Rows near named flat spaces through zero (a row that begins with a name and a colon came from that space)
fusuzivu: [ 198  142 -266 -110 -462 -315    4  -57 -166  102  344  -13 -119  -11
  351  426  -92  230 -112   70   28  398]
zupreg: [-235  118   77 -343  -44   58  255   97  -13 -237  -39  -25  150  190
  142  178  118   40   39   90  -52  344]
zupreg: [-142  -54  130 -287   16   18  202  104   79 -167   -2 -160  254  170
   92  127  294   93  139  154    9  202]
zirizkam: [-131  830  -87  112 -368   85  121  225  172 -160  368  -72 -147  -55
  401  618 -235   25 -387 -235 -160  249]
zupreg: [  27   88  -65  -48  -42   56  351  247  393 -255 -184  248  113  -29
  -58 -139  -90 -197 -373 -141   30 -270]
fusuzivu: [ 142 -303   49  -14  117  -12 -100  -72  -92   56 -102 -144   82   15
 -103 -107  117   66   98   88  124  -83]
zupreg: [  63  -57 -120  149 -208  -47 -105  -42  -93  116  333  -44 -136 -113
   14  340   26  190   45   65  -27   23]
fusuzivu: [-508  715  175  371  357  314  -39  343  310 -246   -9 -432  278  -64
  324  117  -51  102   42 -168 -155   32]
fusuzivu: [ 268 -135 -196 -134 -188 -287   94  -20   -3  168  117   85   29  -15
  127  -34   41   16   54   48  -18   90]
zirizkam: [-260  398   93  207  123  101 -161   62   26 -127    0  -80   24  -10
  197   91 -145   62  -60  -10   49   97]
tufesdez: [  20   66    1   93   79   91  101   21  -58   92  158    9   43 -125
   68 -112  -43  -17   66 -150  -60  -64]
fusuzivu: [-269  205  157  166  273  111 -164   93   86 -120 -106 -260  181   33
  123   -6   45  105  119   64   35   43]
zirizkam: [ 278 -548 -200 -314 -165 -443   95  -93   64   67 -244   -5  147  108
  -52 -244  167  131   29  208  148   52]
zirizkam: [ 320 -191 -209  -61 -240 -213   -7  -49  -59  147   94  -33  -74  -38
   15  124   10   76  -47   28    7   30]
zupreg: [-130  166  121  168  241  171  -37  -15    7  -31 -153   37   -1  -67
  -40 -312 -176 -118  -78 -189   28 -163]
zirizkam: [ 171  681 -387  477 -276  -43 -216   15 -187  261  393   45 -410 -321
  350  337 -593    9 -249 -371 -246  121]
fusuzivu: [ -55  137   64  157   21   43 -117  -18  -47   47  193  -66  -14  -59
  103  106   -3   79   46    7   40   15]
fusuzivu: [ 170  280 -156  265 -129  -68 -247 -163 -185  281  161  244 -398 -161
   34  -28 -384 -171 -123 -210 -105  -39]
zupreg: [  85 -452   73 -207  177  -23   -1  -74  -27  -69 -382  137   85  136
 -276 -312  113 -122   58  170  142 -127]
zupreg: [  79   90   62  -87 -102  -87   46  -15  114  -36  -35  -33   21   56
   69  -46    7  -32 -189  -49  118   -4]
zupreg: [ 123   90 -156  447  143 -164 -259   70  257  235    5   52  -16 -201
   20 -250 -118  -87   82  -49  -79 -329]
fusuzivu: [-125  494   46  187    8   58 -100  153  163  -65  142  -31   -2  -14
  234  229  -81  -54  -68  -31  -58   61]
tufesdez: [ 162 -254   36 -177   -5   55  193   30  -13    0   14 -126  126   21
  -84   -8  192   14   41  -20   12  -60]
zirizkam: [-114 -279  299 -104   52  264  -49  -85 -245   22  360 -196   34   79
 -152  390  437  153  377  234   12   79]
tufesdez: [-238  192   93  106  -44   91 -176 -143 -201  -92   42  -15 -164    1
   48  139 -180  147 -135   -5  129  150]
zirizkam: [-329  244  184  282  316   30 -338 -220 -196  168   22  236 -122  -51
   65 -390 -203  -92  248    3   25   28]
zirizkam: [-239  -45   81   32  261  120   73  244  305 -176 -171 -172  283   57
  -67  -16  241   15  209  119 -118 -106]
zirizkam: [ 289 -107 -116  -74 -105  -45  132  123  267 -113 -308  -57   18   13
 -154  -68  -50 -125 -370 -130   49 -250]
zupreg: [-187  573  -88  426 -196   75 -183   30  -37   40  426 -177 -207 -212
  286  438 -263  239 -161 -183  -80  114]
fusuzivu: [ 101  -35  -98   20 -135  -16  135   59   10   41  205 -184   64  -99
   90  155   61  171  -19  -78  -31    8]
fusuzivu: [  58 -114 -103  -71 -137 -482  -81  -16  234   89   32   60  159   82
  205  -93  171  131  123  298  136  114]
zirizkam: [-150 -260  308 -296   64   93  168  -41    6  -98  104   78  169  173
 -112    0  398  -16  218  226  113   32]
tufesdez: [-173   51  190 -172  -79  102  207  152  336 -289 -121 -427  205  139
  -32  186  269  150 -192  -35   53  -14]
zirizkam: [  86  -59  -41  131  -28  137   -3  -28 -183  177  336   11 -114 -149
  -55  169   26   20  161  -69 -137  -63]
tufesdez: [ 278 -255  -79  -78   11  -85  -66  -14  -74  141    0  116  -22   29
  -96   10   99 -129  157  136  -35  -47]
zirizkam: [  19  576 -314  305 -174  198  118  290  -37   40  463  -64 -127 -264
  310  570 -276   39  -66 -278 -391  127]
zupreg: [-122 -219   46 -127  110   96   71  -40 -218   91  166   49   47   30
  -68   49  205   26  425  135 -168  141]
fusuzivu: [  48  -73   57 -264   12  -81   77  102  107 -204 -221 -107  224  196
   89   62  156   22  -58  185  150  140]
tufesdez: [ 378 -435  -63  -72  135 -166  -81  -18  116   63 -438 -137  128   49
 -206 -363   79  -84  -48   41  139 -262]
tufesdez: [ 143 -673   18 -445  101 -155  276   82  241 -201 -495   28  348  222
 -272 -328  357  -46   45  265  164 -140]
tufesdez: [-194  571   72  151 -102  100  -74  -12  -60   -4  266   25 -171  -45
  246  223 -209  -17 -129 -160  -62  178]
fusuzivu: [ -51  347  -17   65  -69  150  -47  165   83 -131   43  -49  -95   32
   60  399  -75  -84 -130  -31 -135   71]
tufesdez: [-143  178   39  139  121  -15 -279 -105 -176   81  -14  -91  -71   11
  116   -7 -111   64  142   38  -14  172]
tufesdez: [-122  313   56   79  -70    8  -40   28  133  -90  -23 -154  -28   11
  116   74  -92   50 -206 -114   31   41]
zirizkam: [  53   84  -47   45  -91 -119 -265 -252 -324  154    8   18 -242   -2
   77  -15 -234   56  -46  -28   71  199]
tufesdez: [ 469 -499 -229  241   44   32 -114  -38  -53  254  -50  151 -186 -224
 -418 -152  -69 -156    4  -78  -66 -510]
zupreg: [  -8  221  -99  323 -122 -115 -474 -197 -189  216  161   98 -385  -83
   29  186 -260   26    1   36  -34   73]
tufesdez: [ 218  -71 -131   23  -20  -46  -40 -232 -326  165 -159   60 -197 -110
  -41 -345 -358  -33 -194 -272   66  -16]
zupreg: [-258  323  262  104  152  458  300  264  257 -303   77 -242  203  -68
   12  111   74   -2 -209 -266  -10 -210]
zupreg: [-521  -75  255    2  310  298  -68   81  -51 -268  -53 -113  181  125
  -97  193  246  160  334  291   -9  119]
tufesdez: [-431   38  310  -59  222   98  -22  192  269 -266   18 -311  384  195
  103  230  462  201  311  351   60  129]
fusuzivu: [-613  233  337   87  340  423   66  141  102 -306  -40 -101  169   58
  -54   48  126   35  155   22  -66   -4]
[  48  -10   60  -78   27  166  131  123  101 -123  -79  -94   58   37
 -100   97   82  -85  -92  -62  -40  -99]  zupreg
[  14 -204  115 -138   70 -140   66   98  302 -137 -175 -147  311  130
   11 -119  293   72   16  199  196  -82]  zupreg
[ 149 -234   16 -139   29   51   56  -43 -107   82   13  215  -60   37
 -181  -47   89 -191  127   58  -60  -71]  fusuzivu
[ 239  -94  -21 -259 -155   -4  111  -29 -180  117  180  -39  -47   73
   20  225  143  -65  110   12 -110  172]  tufesdez
[-480  426  262  -45  116  353  198  200   77 -338   96 -296  210   79
  199  298  107  144   -7  -66  -54  219]  zupreg
[ 371 -233 -183   81 -203 -227  -28   28  198  215  151  -21  -41  -98
  -87   58  130   -6   -5   24  -37 -238]  zirizkam
[ 420 -292 -312 -121 -180 -317   26 -124 -154  270  -28  165 -108  -56
  -10 -184 -109  -52   18  -22  -43   28]  zupreg
[  34  507 -200  510   24   52 -123   43   -3  258  219 -183 -160 -335
  220  -73 -390   28  -82 -452 -243 -115]  fusuzivu
[-566  599  236  337  247  116 -163   57  126 -129   61 -437  199  -51
  375  -47  -73  298   48 -116   51  162]  tufesdez
[ -76  151   24  149   59  -31 -144 -156 -182  142   94   98 -109  -81
  104 -182 -186    8   45  -82   34   56]  fusuzivu
[ 183  -47 -140  296   78   25 -227 -242 -279  289  -99  127 -330 -220
 -184 -373 -404 -116  -93 -302  -49 -226]  zirizkam
[ 136  153  -41  -23  -67  132  108   96   -5 -187 -123  -17  -21  -17
   39  109 -200  -53 -388 -158  108  -37]  zirizkam

Rows near named flat spaces through zero
dib-mami: [ 100 -225   39   90  173   61 -177  -51  283  288  105  -42   66 -237
  312  258  520 -494   24   22  -15  215]
tosa-sed: [ -90 -100 -103   -8  291  -60 -126   66  -63 -207   40  -26  -83 -139
 -185 -178 -221  190    1 -142 -197  -20]
vof-lovem: [ 145 -120  173  181 -259   68 -239   11  219 -255  -28 -188 -240  227
   59  226 -440   83  176  -66 -200 -199]
zizu-kadu: [ 163  -90  201 -273  136  166 -209  120  -64  225   25  -39  -99   46
  128  -40  110 -184  -86  222 -132    9]
tosa-sed: [-227 -111  -31  191    0 -432  -98  -98  210  -66  123  -28  -27   69
  -23 -122    2   25 -160 -187  234  -90]
dib-mami: [   4  344 -283 -235  200  163  176  -58 -460  -93 -129   80  127  -19
 -266  104 -285  337 -123   -5 -367  -55]
vof-lovem: [  14  -70  177 -124   13   91 -246 -128 -113  133  270  -61 -152  -34
  144 -196  -69  -71 -236  199 -109 -137]
vosu-vobog: [ -53   85  197  127  -45 -119 -197   85  301   69 -289  -44 -214  303
  182  112    9 -188  -29   -4  158  102]
dig-riv: [ -44   42   63  294   21 -322  -27  -31  500 -123 -269   29  -24  123
   63  149   17 -188  110 -253  311  -82]
dib-mami: [  22   54  -36   42  164 -183  -63   24  132   55  -75   25   83   50
  -14   59  116 -153  -66  -36  125   69]
vosu-vobog: [ 159 -137  108   88   98 -141 -363   -3  306 -181  -79 -107 -187  233
 -101  134 -407  -71   27 -133 -196 -342]
dig-riv: [-135   65  -73   72 -418  348  326  122 -337  -34  -33   19  -96  -50
 -122  -99 -112  256  209   98  -79  213]
dig-riv: [ -58 -193   63  251  280 -210 -689 -212  556 -163  -21 -219 -252  190
  225   84 -165 -136 -140 -192 -183  -40]
tosa-sed: [ 112   67  134 -354  319   46  -42   83  -97  355  -12  -11   78 -113
  136  -84  360 -284 -214  180   34   55]
vof-lovem: [-188 -216  -37  176  242 -293 -305 -195  124   17  314   62 -110 -156
  -36 -235  -36 -144 -245  -82   21 -139]
vof-lovem: [-199 -181 -131   46  413 -356  -61  161 -132  -17  196  319   15 -213
 -188 -206   98   -2  -98  -54  147  138]
vosu-vobog: [  37   94    2  117 -107 -187  162   96   75   -4 -143   79   40  111
 -120  215  -61  -84   69  -88  160  -94]
vosu-vobog: [ -45   14 -253 -191  332   30  309  176 -207   38  -77  178  287 -294
 -206 -201  357   70  112  -36   89  275]
dib-mami: [  98  118   32  -95  -82  329  125  -37 -306 -116  128   38   33 -193
  116    8 -115  208   91  156 -137   59]
dib-mami: [-240 -234   -7  128 -337  144   39   27 -110    5  176  -82 -199  -56
   19 -158   -8  166   74    7  -83  135]
dig-riv: [  -5  145  130   13   20   66 -246  -70  132   96 -187  -75 -191  221
  160   70  -85 -137 -136   75  -78   14]
zizu-kadu: [-128  -11 -110  397 -302    7  -66   31   98  -69  -91   -8 -169  208
 -123  136 -200   -5  120  -40  -40  192]
vof-lovem: [ -67  217  200   85 -371  299  146  283 -116  173 -366   57 -305  226
   22   10  -74 -101  158  215   80  271]
tosa-sed: [  25  -25  171  -62   54 -285  -31   27  113  105  135   19   96   16
  162 -124  244 -145 -141   66  381  -13]
vof-lovem: [  75  -65   76 -185  178  -43 -106 -102   54   56   93  -39   50  -59
  101  -58   86  -61 -125    5  -28 -183]
dig-riv: [ 323  -76  147 -112  353 -322 -262  -50  358   99   67  124  254   92
  245  198  331 -378  -95   68  292  -99]
vof-lovem: [  91   53  -84  114  235 -388 -194 -207  279 -181   62 -109  158   55
  -11  209 -139  -31 -161 -230   24 -251]
dib-mami: [  34  -47  -60   27   74  -47  -97  105   47  -82 -105    0  -42  129
 -151   55 -140   37   60  -56 -104    8]
dib-mami: [ -15 -135  -67 -225  241  -57  294  236 -214   70   54  282  196 -285
  -85 -104  351   32  121    8  166  122]
vof-lovem: [-148  159  -62  -30  -16   54  176   72 -133 -295 -260   92 -103   69
 -157 -110 -327  402  134 -131  -56  -50]
tosa-sed: [ -60 -135   -9   63  -16  114 -288  -88 -205  260  368   48 -135  -46
  -13 -229   25 -198 -240  298 -124  143]
tosa-sed: [  94   50 -110 -131  202 -154 -102 -298   91 -320  140 -186  229  -22
   15  -61 -183  309 -128 -183  -92 -302]
zizu-kadu: [-263 -153 -127 -268  500 -223   29   45 -255  -69  211   90   46 -356
 -126 -399   95  271 -202 -151  -42  -38]
vof-lovem: [  58  229  -57  -20   78  -34  -11   42 -153   70 -121  183   16  174
 -168   53 -144  -63 -103  132    7   11]
tosa-sed: [ -73  -29  -13   81   86 -277 -106  -70  157 -284  103 -218   26  -17
  -34 -181 -187  219  -70 -213   82 -120]
zizu-kadu: [-199   -1   30   85 -333  200   -2   34 -303 -250   76  -61 -339   91
 -187 -283 -579  441   45   39 -231  -83]
vosu-vobog: [  98   -8  221  -51 -297  341   -6  135 -242  373  148    8 -156    0
   46 -210  106 -294  -28  433   39  163]
zizu-kadu: [ -39  -96   34   28 -101   13  231  206  -51  334  -11  187   15 -110
 -164 -216  332 -346   86  140  281  129]
dib-mami: [ -55  167 -148  -38   23 -324  288   31  -56  229  -62  206  277   86
 -241 -101  276 -163 -148   22  408    2]
dig-riv: [  31  320    5 -144  110  -65   98  100   62  368 -382   47  120  234
  -24    4  341 -328 -157  126  254  187]
dib-mami: [  -6 -201  -42  -20  -59   -2   60   30  -23 -207  130 -219  -35 -142
 -216 -134 -250  227  102 -200 -197 -256]
vof-lovem: [ -12 -177   50   21  -50   54 -242   66  -94 -122  145 -154 -262   66
 -198 -170 -432  141  -31    4 -301 -169]
tosa-sed: [ -38  -30  140 -111   39  -33  -14  -36  -31  393   51  136  -98  -28
  -45 -220  169 -381 -212  161  120 -192]
dig-riv: [ -31  -92   34  -40    7 -177   36  121  145   67 -166   36  -42  152
 -121   15   42  -83   27 -106   91 -133]
dib-mami: [ -94 -119  158  113  291 -466 -477 -240  300  248  437 -178   16 -106
  335 -208  337 -410 -508   51  306   38]
zizu-kadu: [-169   43  -45  100  -80 -162  165   81  -25  167  -61  227   31   54
  -33  -38  239 -114  -25   44  310  186]
dig-riv: [   7  155  113   49 -427  216    1 -152  -93  278   -5   21 -132  251
  119  104  -31 -170 -127  264  -11  -36]
dig-riv: [-136 -199   62  -37   13 -231  257  195   66 -163   52   34   71 -198
  -59 -342  166  177  178 -173  363  -13]
zizu-kadu: [  40 -175 -199 -202  481   29  -83  -99 -291 -316  359   33  132 -447
  -68  -13 -187  374  -33 -145 -419 -147]
zizu-kadu: [-255   70  164  144 -303  360   21  263 -349   66 -114  135 -494   33
   68  -34 -240  104  103  217 -152  344]
vosu-vobog: [-265  -71  -96   36 -202   92  448  312 -377 -323  -54   96 -156 -214
 -362 -244 -340  530  318 -183  -64    9]
zizu-kadu: [  12  -14 -111  178 -130 -265  224   34  161   16  -66   66  161   47
 -186  187   81 -128   96 -167  222 -102]
dig-riv: [-207   54 -259 -154  176 -204  571   55 -205  -16   -1  118  346 -397
 -170 -103  355  212   30 -260  222   28]
zizu-kadu: [-141 -257 -148  301  -86 -159  -65   33  252 -274    3 -181  -90   -3
 -190   12 -194  154  185 -328 -102  -22]
zizu-kadu: [ -20   78  -35   44 -279  216  303   -3  -42  -37 -106   34   86  -50
   89   66  136  109  224   12   94  149]
vosu-vobog: [ 120  147   94  -19 -138  461 -131   68 -205  209  -28 -158 -166   22
   88   18  -58 -156  -21  310 -267  271]
dib-mami: [ 130  230 -161   31  112 -110  135 -121   71  268 -120  239  315   54
  -46  214  335 -372  -89   90  231   65]
tosa-sed: [ -78  162 -156  143 -295  279  322  183 -178   72 -313  130  -58   89
 -276   29  -54   10  248   63  -32  248]
tosa-sed: [-104  110 -235 -196 -316  637  549   73 -777 -437   56   23  -22 -318
 -246  -90 -497  886  347  -19 -523   16]
dib-mami: [-187  -65  -13  104 -187   16 -171  -50    4 -176   27 -308 -271  146
 -159 -231 -426  272  -77 -123 -243 -125]
dig-riv: [  76   34  -82  -19  175 -461   80 -166  201   88  105   52  327  -13
 -100   12  207 -211 -196 -130  328 -284]
vof-lovem: [  82  -99 -268  -63  250 -344  205 -144  178  -56  163 -145  492 -270
 -105  103  341   -9  -35 -318  123 -151]
dig-riv: [ -52   13  -93 -159  221 -180  191   -5 -117   11  192  -22  285 -289
   -4 -237  302   84 -111  -51  224   75]
vof-lovem: [  -1  151  117  -73 -150  164  221  158  -50  -29 -347   90 -130  111
   19  150 -104   83  186  -15   -8  -38]
dib-mami: [  23   33   68   13 -385  214   44   63 -130 -196 -147    3 -218  301
  -44  209 -442  317  174   22 -236 -135]
vof-lovem: [-128  105   55  -84 -157  302   71   71 -299  147  -43   17 -184   -4
   51 -112  -20   76  -40  191 -125  187]
vof-lovem: [-221   99   10  -20   12  183 -165 -200 -349  425  403  106  -31 -175
  277 -416  391 -196 -416  462  132  460]
tosa-sed: [ 111  320 -107 -189 -224  213  227  -61 -183 -189 -350  -69   28  327
 -236  191 -457  376   72  -64 -290 -306]
zizu-kadu: [ 112  365  151   45 -671  455  250  161 -218 -182 -384 -198 -260  388
 -139  130 -622  317  263  121 -195  -73]
zizu-kadu: [-131  -51  -26   54 -220  152  315  278  -78  110 -203  -55 -110  -85
 -222 -111   74  -27  225  -65   13  142]
tosa-sed: [ -53  113  -42 -287  145 -119  331  110 -234 -164 -183  208   53  -18
 -288 -127 -218  322   35 -148   21 -350]
vosu-vobog: [ -63  -26  -78   56  114 -319 -186 -339  150 -205  285 -121  142  -11
   84 -113  -85  170 -244 -146   80 -216]
vosu-vobog: [ 180  -29   80  187   96 -495 -313 -203  463   16  155 -115  148  191
   53  104   14 -346 -220  -75  286 -270]
dig-riv: [  42  192 -148 -193  294   19 -186 -185 -191  -49  144 -140  159  -17
  -44 -231  -86  168 -300   95 -156   43]
vosu-vobog: [ 110   68  -39 -117  207   86 -174 -226  -65   19  218 -178  108 -162
   44 -144  -28  -29 -214   71 -170  -88]
zizu-kadu: [  -6 -142  135  376  248 -572 -250  -37  715  297  -54   91   45   -2
  227  222  521 -789 -104 -149  528   53]
vosu-vobog: [-103  121 -121 -137  369 -296   89 -135   20 -243  -98   54  113 -106
  -67   72 -144  262 -124 -327  -45 -318]
vosu-vobog: [ 185   11   48  -81  150   32   24  -48   96  172    2   85  149 -123
   60   45  240 -311    5   77   93  -68]
dib-mami: [ -72  101  152  216 -678  374   36   84  -37  153 -154 -120 -279  334
  110  -16  -73  -39  135  265   39  302]
tosa-sed: [  86  122  -12 -145  -37  171  -81    7 -182  103  -33  -39  -17  177
  -63  -41  -96   24 -107  192 -152   42]
vosu-vobog: [ -50 -135 -233  -41  -98   48  350  221 -187 -273 -182  131    9    2
 -466   68 -300  392  341 -247 -224 -174]
dib-mami: [  28   33   20   37   67   71  267  220   63  -46 -167   63  126 -242
  101   36  306  -49  291  -55  229  308]
vosu-vobog: [ -48   11  115  388 -567   -6    5   65  333  -41 -234 -124 -186  386
   87  212  -91  -76  219  -35  192  132]
tosa-sed: [ -71  -92   -4  112   35 -254 -121 -110   53   84  176  136  -35   31
  -22   49  -16 -143 -171  -14   76 -158]
vof-lovem: [ -19    4   60   19 -107   18    8   38   20   14   -6 -186  -72    3
   -3  -29  -57    5  -14  -35  -33  -22]
dig-riv: [ -36   63  242  128 -564  281  213  214  -47  263 -175   46 -216  163
  173  100  152 -191  195  243  199  263]
zizu-kadu: [  66 -116 -149 -120   84  148  140  -52 -162   23  189   61  199 -265
  -95 -126  163   36   69   39  -80    8]
vosu-vobog: [ -50 -182  189  -70 -142  291  -52  129 -271  196  261  195 -174 -123
  138 -382  170  -75   36  392   97  261]
dig-riv: [  32  242   50  -58 -141  -25   43 -115   97   79 -249  123   53  355
  101   86   46  -36  -68   98  196  -52]
tosa-sed: [ 236   26   61   -3 -122  290 -130  -36  105   31 -111  -48    1  163
  170  256   13 -113  136  146 -153   88]
[  86 -167  -40  121  301 -190  -74  121  301 -299 -146   94   34  -87
  -27  245  -61   15  266 -286  -19  -50]  dig-riv
[  92  298  -70  -14 -163  160  271   74 -138  200 -246  -26   76   73
 -199  126   -6 -156   21   78  -16   29]  zizu-kadu
[-204 -136 -143  318 -197  -36 -119  -61  136 -378  -81 -179 -268  130
 -150  200 -516  349  141 -344 -358 -130]  dig-riv
[ -33  158  154  245 -409  276 -186  -85   48  441  -87   -6 -278  287
  139   15   60 -472 -133  367   39  226]  zizu-kadu
[ 158 -171  169   34   76  143 -558  -79  106  182  153  -76 -270  151
  131   93 -148 -325 -163  219 -318  -62]  tosa-sed
[ 174  -67  202  318 -282   -6 -279  -59  269  381  141  -14 -116  177
  148  176  141 -658  -82  274  168   60]  vof-lovem
[  81 -114  310  354 -375    8 -234  -17  125  447  391  108 -114   24
  349  -40  362 -657 -103  471  441  319]  vof-lovem
[   3 -208 -148   29  363 -198 -184 -107  283 -263   39  -95  119 -137
   49  123   37  115   50 -316 -138  -66]  vosu-vobog
[-152    8 -224  -49  -66  119  138 -159 -341 -187  178   27   21 -127
 -181 -113 -264  419  -42  -64 -269 -119]  tosa-sed
[ -28   27  -70 -125  175  -99  -58  -41    1   48  -49  -11   41   67
 -133 -145   -4    1 -143  -32  -28 -101]  dig-riv
[  88  130  138  100 -623  536  159  163 -162  262 -212  -14 -205  244
   96  234    4 -151  227  329  -95  291]  tosa-sed
[  -2   49 -138 -127  -16  207  152  -33 -230   86   60  -23  128 -131
  -44  -56  130   81  -11   77 -119  122]  vosu-vobog
[  89   -2   -5 -159  220 -121 -199 -181  122 -313  -20 -228  -16   75
  -59   50 -414  278 -105 -252 -305 -472]  vof-lovem
[  93   10  -68   39 -169  100  208  -90   -3   35   20   56  137  -72
  -48  117   66  -66  118   -3   19 -103]  dib-mami
[-318  145  117  203 -260   76 -181 -111   -4   16  -85 -177 -422  183
   79 -179 -318   83 -193   16  -96   30]  zizu-kadu
[  54  -26  112  -71   86 -297 -137 -279  171  243  319  -85  181  -52
  219  -92  307 -297 -361   65  274 -210]  vosu-vobog
[  58   21  200   86 -109  -80 -197  -98  235  286  123 -187   -4   75
  253  -94  276 -395 -200  171  264   93]  vosu-vobog
